Here is a tiny trained network, its code and every weight. The questions are about switching its units off for an input and a target symbol, where a switched-off unit gives its printed mean instead of its output.

import numpy as np


def w(rows, s, z=0):
    codes = np.array(rows[::2]) - 128.0
    scale = np.full(codes.shape[1], s)
    scale[-1] = z or s
    return codes * scale


def norm(h):
    return h / np.sqrt((h * h).mean(-1, keepdims=True) + 1e-5)


def f(y):
    return np.maximum(y, 0)


def softmax(a):
    e = np.exp(a - a.max(-1, keepdims=True))
    return e / e.sum(-1, keepdims=True)


def log_softmax(a):
    a = a - a.max(-1, keepdims=True)
    return a - np.log(np.exp(a).sum(-1, keepdims=True))


def net(x, mask):
    ids = ['αγδεζηθξτω'.index(c) for c in x.split()]
    T = len(ids)
    res = E[ids] + P[:T]
    u = 0
    for l in range(3):
        q, k, v = (norm(res) @ M[l].T for M in (Q, K, V))
        z = softmax(np.where(np.tri(T) > 0, q @ k.T / 3**0.5, -1e9)) @ v
        res = res + np.where(mask[u], z, O[l][:, -1]) @ O[l][:, :-1]
        u += 1
        y = f(norm(res) @ A[l][:, :-1].T + A[l][:, -1])
        res = res + np.where(mask[u : u + 12], y, B[l][:, -1]) @ B[l][:, :-1]
        u += 12
    return log_softmax(norm(res)[-1] @ U[:, :-1].T + U[:, -1])


Q, K, V, O, A, B = {}, {}, {}, {}, {}, {}
E = w([
[92,93,130,142,160,194],'α',
[79,95,145,151,190,174],'γ',
[219,94,136,147,37,157],'δ',
[93,94,131,77,183,189],'ε',
[110,88,142,19,175,166],'ζ',
[109,113,116,87,158,203],'η',
[96,95,135,79,171,183],'θ',
[93,116,151,115,221,168],'ξ',
[188,226,253,199,148,158],'τ',
[14,63,163,40,31,129],'ω',
],0.006)
P = w([
[158,132,3,195,178,110],'0',
[129,87,124,117,176,194],'1',
[125,73,143,102,176,171],'2',
[114,95,140,95,158,164],'3',
[107,107,139,96,148,154],'4',
[102,107,138,90,135,124],'5',
[96,112,134,95,128,116],'6',
[90,110,133,97,115,102],'7',
],0.0066)
Q[0] = w([
[176,77,80,150,187,48],'L0H1',
[115,87,175,33,62,150],'L0H1',
[133,90,1,138,125,79],'L0H1',
],0.0027)
K[0] = w([
[96,97,90,86,95,172],'L0H1',
[208,121,125,233,130,181],'L0H1',
[143,3,104,74,146,172],'L0H1',
],0.0031)
V[0] = w([
[150,44,2,125,107,102],'L0H1',
[45,103,16,115,175,105],'L0H1',
[146,72,52,112,99,122],'L0H1',
],0.0056)
O[0] = w([
[118,253,175,112,55,224,210],'L0H1',
[127,181,167,15,176,204,252],'L0H1',
[113,215,173,128,87,150,176],'L0H1',
],0.0059,0.0031)
A[0] = w([
[93,138,189,178,174,125,125],'L0N1',
[66,178,186,143,122,126,21],'L0N2',
[157,124,130,81,129,34,92],'L0N3',
[170,95,159,163,124,88,92],'L0N4',
[112,244,40,158,148,115,192],'L0N5',
[92,132,190,136,118,107,57],'L0N6',
[94,125,123,162,127,149,83],'L0N7',
[114,90,2,136,138,57,4],'L0N8',
[68,232,110,151,131,146,88],'L0N9',
[191,142,104,75,195,147,34],'L0N10',
[92,216,129,123,73,131,51],'L0N11',
[79,106,193,108,198,132,106],'L0N12',
],0.0069,0.003)
B[0] = w([
[157,132,72,145,113,123,171],'L0N1',
[117,138,98,88,131,170,143],'L0N2',
[132,146,113,171,134,155,132],'L0N3',
[113,136,62,127,156,136,145],'L0N4',
[160,159,171,124,120,254,153],'L0N5',
[121,141,110,109,147,140,136],'L0N6',
[139,134,119,134,115,129,132],'L0N7',
[154,155,144,96,181,75,133],'L0N8',
[125,168,148,103,164,183,167],'L0N9',
[117,97,88,185,83,123,173],'L0N10',
[133,127,130,161,155,81,151],'L0N11',
[131,133,71,164,73,138,254],'L0N12',
],0.0076,0.0058)
Q[1] = w([
[157,70,56,110,118,203],'L1H1',
[136,124,98,102,108,153],'L1H1',
[122,122,3,151,56,204],'L1H1',
],0.0054)
K[1] = w([
[146,115,54,186,208,124],'L1H1',
[148,109,77,138,145,135],'L1H1',
[151,133,3,202,130,97],'L1H1',
],0.0056)
V[1] = w([
[41,153,141,37,95,142],'L1H1',
[155,137,107,99,157,126],'L1H1',
[46,2,142,56,124,167],'L1H1',
],0.0042)
O[1] = w([
[73,187,87,148,215,155,254],'L1H1',
[133,133,151,139,133,142,199],'L1H1',
[42,254,148,139,140,81,141],'L1H1',
],0.005,0.00074)
A[1] = w([
[99,121,188,93,100,107,45],'L1N1',
[153,95,142,123,110,83,6],'L1N2',
[123,86,142,133,170,8,104],'L1N3',
[150,137,76,140,116,132,92],'L1N4',
[69,156,120,117,227,118,68],'L1N5',
[108,94,83,128,89,141,150],'L1N6',
[128,108,136,122,153,56,74],'L1N7',
[146,134,137,92,168,85,213],'L1N8',
[159,108,112,135,175,140,101],'L1N9',
[123,150,144,124,154,140,82],'L1N10',
[122,159,157,80,150,161,110],'L1N11',
[156,123,161,156,80,149,146],'L1N12',
],0.011,0.0018)
B[1] = w([
[203,109,159,152,74,154,142],'L1N1',
[121,144,91,86,133,208,144],'L1N2',
[128,216,124,255,89,242,141],'L1N3',
[99,114,156,70,147,96,176],'L1N4',
[45,29,36,158,76,64,211],'L1N5',
[162,171,163,80,167,83,229],'L1N6',
[134,146,84,174,120,213,134],'L1N7',
[174,107,140,195,172,212,131],'L1N8',
[144,103,182,118,98,178,154],'L1N9',
[90,136,114,92,132,169,171],'L1N10',
[163,206,110,144,143,228,254],'L1N11',
[86,143,85,161,166,36,184],'L1N12',
],0.006,0.0058)
Q[2] = w([
[205,27,142,5,10,63],'L2H1',
[44,203,229,239,77,197],'L2H1',
[158,171,232,99,54,171],'L2H1',
],0.0036)
K[2] = w([
[43,194,157,94,1,91],'L2H1',
[208,84,107,216,242,197],'L2H1',
[181,177,128,175,149,165],'L2H1',
],0.0044)
V[2] = w([
[80,109,153,43,78,106],'L2H1',
[214,77,109,105,137,122],'L2H1',
[136,131,49,154,253,94],'L2H1',
],0.0059)
O[2] = w([
[192,153,254,176,47,142,21],'L2H1',
[104,199,146,114,133,96,5],'L2H1',
[152,160,82,41,126,103,113],'L2H1',
],0.0064,0.0017)
A[2] = w([
[124,72,169,234,131,75,78],'L2N1',
[125,23,235,211,100,157,73],'L2N2',
[86,110,167,216,52,189,108],'L2N3',
[124,64,89,103,1,123,156],'L2N4',
[130,108,117,90,95,196,82],'L2N5',
[149,3,105,91,173,85,47],'L2N6',
[20,142,113,115,163,148,101],'L2N7',
[187,173,93,213,113,106,64],'L2N8',
[37,82,123,202,116,14,2],'L2N9',
[149,52,91,185,158,177,160],'L2N10',
[99,177,107,247,181,118,33],'L2N11',
[120,126,133,180,147,134,81],'L2N12',
],0.007,0.0058)
B[2] = w([
[95,198,152,146,149,153,137],'L2N1',
[70,86,228,252,87,114,147],'L2N2',
[139,113,74,103,160,123,169],'L2N3',
[135,154,114,170,163,136,208],'L2N4',
[115,151,116,155,115,155,209],'L2N5',
[184,50,74,200,169,170,171],'L2N6',
[99,133,109,123,65,169,254],'L2N7',
[47,72,126,104,74,108,150],'L2N8',
[91,255,72,142,216,40,132],'L2N9',
[102,161,190,82,97,106,248],'L2N10',
[159,44,90,119,98,127,146],'L2N11',
[137,96,93,126,137,112,131],'L2N12',
],0.0095,0.0045)
U = w([
[123,216,114,120,128,251,162],'α',
[55,38,85,66,17,125,147],'γ',
[55,195,66,175,181,29,124],'δ',
[138,118,160,103,119,107,3],'ε',
[154,129,162,113,116,102,19],'ζ',
[147,132,171,101,121,105,36],'η',
[159,129,178,80,108,96,86],'θ',
[146,131,174,37,152,69,144],'ξ',
[219,32,68,177,196,134,186],'τ',
[99,94,255,242,104,126,174],'ω',
],0.0063,0.0022)

Each question gives the input, a string of symbols that net reads in full, and the target symbol t.
The units are the heads (3 rows each of Q, K, V and O) and the neurons (one row each of A and B). Each row of codes is followed by its name. A weight is (code - 128) times the scale printed after its matrix; where a second scale follows, it is the last column's (O, A, B and U).
mask holds one flag per unit, layer by layer, with each layer's heads first. A switched-off unit (its flag False) gives its mean, the last column of its rows in O or B, instead of its output. The means were averaged over made-up inputs and are rounded, as every weight is.
A unit's drop is (log p(t) with every unit on - log p(t) with that unit switched off) / (log p(t) with every unit on - log p(t) with every unit switched off).
The circuit of an input: a set's keep is (log p(t) with only the set's units on - log p(t) with every unit switched off) / (log p(t) with every unit on - log p(t) with every unit switched off). Starting from the 12 units with the biggest drops (on a tie, the unit counted first), units are removed one at a time, each time the one whose removal leaves the highest keep (on an exact tie, the one counted first), for as long as the keep stays at least 0.8.
circuit, biggest first: the units of the circuit, biggest drop first
most important unit: the unit with the biggest drop
top k neurons: the k neurons with the biggest drops, biggest first
top k neurons in layer l: the k neurons of layer l with the biggest drops, biggest first
input ξ ξ θ ε δ ζ ξ, target δ: circuit, biggest first	L1H1, L0H1, L1N5, L2N9
input ξ ζ ξ, target γ: circuit, biggest first	L1N5, L0N5
input ω γ τ γ, target τ: top 2 neurons	L2N6, L0N12
input δ δ ξ δ δ ω, target α: top 3 neurons in layer 1	L1N12, L1N1, L1N5
input δ γ θ ξ ξ τ ξ ω, target ω: top neuron in layer 2	L2N2
input γ α γ γ ξ ξ γ, target δ: circuit, biggest first	L1H1, L0H1, L1N5, L2N9
input ξ τ ζ ξ ξ γ, target ξ: top 3 neurons	L1N6, L0N12, L1N5
input ξ τ ω θ ε ξ γ ξ, target ξ: top 2 neurons	L0N12, L1N6
input γ θ θ ξ τ τ, target γ: top 2 neurons	L1N3, L2N8
input ω τ θ δ ξ, target ξ: top 2 neurons	L1N6, L1N5
input ε ε θ γ α τ η γ, target τ: top 2 neurons	L2N6, L1N11
input ε τ θ, target τ: top 2 neurons in layer 1	L1N6, L1N11
input δ ξ η ξ δ, target γ: top 3 neurons	L0N12, L1N12, L0N10
input γ τ θ θ, target τ: top 2 neurons	L0N1, L2N6
input α δ δ, target γ: most important unit	L1N12
input τ ξ γ γ ω η γ, target ω: top 3 neurons in layer 0	L0N4, L0N9, L0N1
input ζ γ ζ ε τ, target τ: top 3 neurons	L1N11, L2N6, L1N4
input γ η ε ζ θ ξ ξ, target δ: top 2 neurons in layer 2	L2N9, L2N4
input δ ε γ τ γ ε, target τ: top 2 neurons in layer 0	L0N1, L0N4
input δ ε ε γ γ τ ζ, target τ: top 2 neurons	L2N6, L1N11
input θ ε τ η η τ, target γ: most important unit	L0H1
input ε τ ζ α δ ξ ω η, target ω: top 2 neurons in layer 0	L0N1, L0N4
input η γ α τ θ δ, target τ: top 2 neurons	L0N4, L0N1
input δ γ τ, target τ: top 2 neurons	L2N6, L1N12
input ω θ θ τ ξ, target τ: top 2 neurons	L2N6, L0N12
input ζ α θ ζ τ γ ξ ε, target ξ: top 2 neurons in layer 1	L1N6, L1N5
